Here is a tiny trained network, its code and every weight. The questions are about switching its units off for an input and a class, where a switched-off unit gives its printed mean instead of its output.

import numpy as np


def w(rows, s, z=0):
    codes = np.array(rows[::2]) - 128.0
    scale = np.full(codes.shape[1], s)
    scale[-1] = z or s
    return codes * scale


def f(y):
    return y / 2 * (1 + np.tanh(0.7978845608 * (y + 0.044715 * y**3)))


def log_softmax(a):
    a = a - a.max(-1, keepdims=True)
    return a - np.log(np.exp(a).sum(-1, keepdims=True))


def net(x, mask):
    res = np.array(x, float).reshape(1, 5) / 4 @ E
    y = f(res @ A[0][:, :-1].T + A[0][:, -1])
    res = res + np.where(mask, y, B[0][:, -1]) @ B[0][:, :-1]
    return log_softmax(res[-1] @ U[:, :-1].T + U[:, -1])


A, B = {}, {}
E = w([
[125,118,97,122,94,152,91,171],'x0',
[139,105,91,119,173,35,186,120],'x1',
[140,164,30,158,54,85,112,62],'x2',
[117,89,163,246,141,126,126,95],'x3',
[108,221,193,99,137,89,142,192],'x4',
],0.011)
A[0] = w([
[148,120,145,128,97,71,146,137,89],'n0',
[122,103,165,113,133,101,184,130,115],'n1',
[132,145,30,97,78,93,146,161,253],'n2',
[136,180,59,87,110,99,148,162,216],'n3',
[128,180,159,109,134,101,171,157,201],'n4',
[126,147,95,99,93,101,139,121,123],'n5',
[118,186,246,80,198,74,176,137,203],'n6',
[161,94,112,159,135,127,120,116,113],'n7',
[128,90,136,179,144,203,108,110,228],'n8',
[124,78,105,226,178,88,183,119,209],'n9',
[132,141,137,84,61,228,63,140,189],'n10',
[136,163,48,73,112,125,109,132,218],'n11',
[106,94,142,160,83,124,136,152,102],'n12',
[128,71,154,206,102,156,140,112,225],'n13',
],0.013,0.0036)
B[0] = w([
[132,128,125,85,144,130,132,182,142],'n0',
[147,173,140,158,146,127,149,128,158],'n1',
[107,138,136,48,102,78,89,106,201],'n2',
[101,169,158,97,66,94,129,126,192],'n3',
[144,117,126,60,104,129,173,109,187],'n4',
[109,115,120,91,111,105,119,154,159],'n5',
[195,143,165,43,172,177,243,153,248],'n6',
[119,162,168,163,152,117,82,124,152],'n7',
[137,128,114,251,127,176,107,115,193],'n8',
[133,127,152,118,213,46,104,93,211],'n9',
[121,124,111,150,48,225,158,161,210],'n10',
[72,149,115,116,43,109,91,147,191],'n11',
[139,127,130,138,155,179,136,48,140],'n12',
[139,67,88,213,207,112,117,152,195],'n13',
],0.016,0.018)
U = w([
[130,73,98,204,119,246,108,123,89],'0',
[151,67,124,196,241,101,74,52,85],'1',
[194,155,211,68,165,172,254,146,255],'2',
[30,166,85,60,21,100,43,105,47],'3',
],0.0074,0.00066)

Each question gives the input, the list of numbers given to net, and the class t.
The units are the neurons (one row each of A and B). Each row of codes is followed by its name. A weight is (code - 128) times the scale printed after its matrix; where a second scale follows, it is the last column's (A, B and U).
mask holds one flag per neuron, in row order. A switched-off neuron (its flag False) gives its mean, the last column of its row in B, instead of its output. The means were averaged over made-up inputs and are rounded, as every weight is.
A unit's drop is (log p(t) with every unit on - log p(t) with that unit switched off) / (log p(t) with every unit on - log p(t) with every unit switched off).
The circuit of an input: a set's keep is (log p(t) with only the set's units on - log p(t) with every unit switched off) / (log p(t) with every unit on - log p(t) with every unit switched off). Starting from the 12 units with the biggest drops (on a tie, the unit counted first), units are removed one at a time, each time the one whose removal leaves the highest keep (on an exact tie, the one counted first), for as long as the keep stays at least 0.8.
circuit, biggest first: the units of the circuit, biggest drop first
k most important neurons: the k neurons with the biggest drops, biggest first
drop when u is switched off: that unit's drop, to one decimal
input [0,-6,-2,7,-6], class 1: circuit, biggest first -> (n13)
input [-7,-7,3,-5,-6], class 0: 2 most important neurons -> (n10, n3)
input [6,-7,4,3,7], class 0: 2 most important neurons -> (n10, n2)
input [8,-3,8,6,-4], class 1: 3 most important neurons -> (n13, n9, n7)
input [1,1,-7,-1,-5], class 0: 3 most important neurons -> (n9, n2, n8)
input [-3,-6,-7,4,-6], class 0: 2 most important neurons -> (n8, n10)
input [-3,0,-6,-4,-7], class 0: 2 most important neurons -> (n6, n9)
input [-4,-6,2,-6,4], class 3: 2 most important neurons -> (n11, n3)
input [1,-7,3,3,6], class 0: drop when n6 is switched off -> 0.3
input [0,0,3,1,1], class 3: drop when n6 is switched off -> 0.9
input [0,3,-6,-8,-6], class 3: drop when n6 is switched off -> 0.6
input [5,-1,0,3,1], class 0: drop when n9 is switched off -> 0.2
